Here is a tiny trained network, its code and every weight. The questions are about switching its units off for an input and a class, where a switched-off unit gives its printed mean instead of its output.

import numpy as np


def w(rows, s, z=0):
    codes = np.array(rows[::2]) - 128.0
    scale = np.full(codes.shape[1], s)
    scale[-1] = z or s
    return codes * scale


def f(y):
    return y / 2 * (1 + np.tanh(0.7978845608 * (y + 0.044715 * y**3)))


def log_softmax(a):
    a = a - a.max(-1, keepdims=True)
    return a - np.log(np.exp(a).sum(-1, keepdims=True))


def net(x, mask):
    res = np.array(x, float).reshape(1, 8) / 4 @ E
    y = f(res @ A[0][:, :-1].T + A[0][:, -1])
    res = res + np.where(mask, y, B[0][:, -1]) @ B[0][:, :-1]
    return log_softmax(res[-1] @ U[:, :-1].T + U[:, -1])


A, B = {}, {}
E = w([
[118,189,191,150,88,155,197,201,86],'x0',
[115,61,104,111,125,66,161,108,86],'x1',
[99,166,137,219,98,98,106,135,253],'x2',
[73,93,201,180,220,200,116,52,91],'x3',
[155,149,193,29,90,36,115,96,147],'x4',
[30,64,81,126,109,121,180,64,132],'x5',
[151,80,164,169,91,156,241,124,207],'x6',
[79,153,156,132,174,95,58,115,152],'x7',
],0.0066)
A[0] = w([
[53,90,184,194,182,205,141,122,131,126],'N1',
[138,43,24,194,101,113,195,99,170,148],'N2',
[108,57,96,47,105,108,157,113,49,41],'N3',
[152,191,189,196,99,183,151,182,204,73],'N4',
[188,157,186,190,99,194,122,156,183,99],'N5',
[165,72,39,73,194,197,119,84,36,170],'N6',
[166,105,146,86,84,69,241,171,119,73],'N7',
[26,94,127,207,200,240,123,54,122,178],'N8',
[201,34,72,87,196,227,119,101,39,109],'N9',
[7,82,137,198,215,219,121,73,123,181],'N10',
[111,92,118,241,228,186,137,75,86,113],'N11',
[104,107,209,69,194,33,64,45,186,219],'N12',
[107,47,43,130,81,118,150,82,233,255],'N13',
[192,204,213,229,132,221,146,166,225,132],'N14',
[3,97,181,208,220,168,149,51,107,125],'N15',
],0.006,0.0021)
B[0] = w([
[98,149,152,85,84,177,165,174,63,204],'N1',
[59,70,69,206,38,33,192,207,233,218],'N2',
[193,101,186,137,181,187,189,184,70,188],'N3',
[124,136,173,156,207,95,190,200,148,203],'N4',
[141,178,154,161,190,135,141,210,82,189],'N5',
[173,108,180,205,204,57,90,181,165,232],'N6',
[66,159,205,110,83,171,203,161,76,189],'N7',
[13,185,164,99,49,185,201,173,97,254],'N8',
[211,84,202,209,217,57,188,206,181,227],'N9',
[6,181,163,69,49,192,153,156,93,254],'N10',
[74,74,162,144,96,148,200,173,96,219],'N11',
[154,112,94,76,201,59,11,62,128,239],'N12',
[31,48,113,208,62,35,117,62,206,235],'N13',
[197,193,212,168,199,183,255,230,85,247],'N14',
[27,163,127,43,8,181,101,76,79,243],'N15',
],0.0062,0.006)
U = w([
[57,140,153,51,31,211,185,85,65,184],'0',
[92,159,36,107,130,67,8,60,167,239],'1',
[120,141,50,87,116,180,142,1,212,2],'2',
[176,226,135,150,188,199,169,233,83,127],'3',
[88,35,115,246,95,93,228,160,227,43],'4',
[237,71,175,170,249,87,121,89,135,80],'5',
],0.0066,0.0045)

Each question gives the input, the list of numbers given to net, and the class t.
The units are the neurons (one row each of A and B). Each row of codes is followed by its name. A weight is (code - 128) times the scale printed after its matrix; where a second scale follows, it is the last column's (A, B and U).
mask holds one flag per neuron, in row order. A switched-off neuron (its flag False) gives its mean, the last column of its row in B, instead of its output. The means were averaged over made-up inputs and are rounded, as every weight is.
A unit's drop is (log p(t) with every unit on - log p(t) with that unit switched off) / (log p(t) with every unit on - log p(t) with every unit switched off).
The circuit of an input: a set's keep is (log p(t) with only the set's units on - log p(t) with every unit switched off) / (log p(t) with every unit on - log p(t) with every unit switched off). Starting from the 12 units with the biggest drops (on a tie, the unit counted first), units are removed one at a time, each time the one whose removal leaves the highest keep (on an exact tie, the one counted first), for as long as the keep stays at least 0.8.
circuit, biggest first: the units of the circuit, biggest drop first
top k neurons: the k neurons with the biggest drops, biggest first
drop of u: that unit's drop, to one decimal
input [-5,1,-3,2,-1,2,-5,-7], class 5: circuit, biggest first	(N6 N9)
input [-8,0,-3,-4,7,4,6,4], class 1: circuit, biggest first	(N12)
input [4,-4,-6,6,-6,-6,-7,7], class 0: top 3 neurons	(N15 N10 N8)
input [-2,-2,-1,4,7,5,-3,-1], class 1: circuit, biggest first	(N12 N14)
input [7,7,-6,4,8,7,-6,6], class 5: top 3 neurons	(N3 N12 N8)
input [-1,-7,-8,1,-1,8,-8,-6], class 5: top 2 neurons	(N6 N9)
input [-8,4,0,8,-4,6,4,-5], class 0: top 4 neurons	(N15 N10 N8 N1)
input [-1,-4,3,-2,3,-5,8,7], class 3: top 2 neurons	(N14 N5)
input [-1,-8,-8,0,-2,3,-1,-6], class 5: drop of N9	0.2
input [-7,7,4,8,3,1,2,-3], class 0: drop of N15	0.5
input [-3,1,8,-1,-4,-2,-7,1], class 1: drop of N14	0.1
input [8,3,5,7,-8,4,-8,4], class 0: drop of N7	0.0
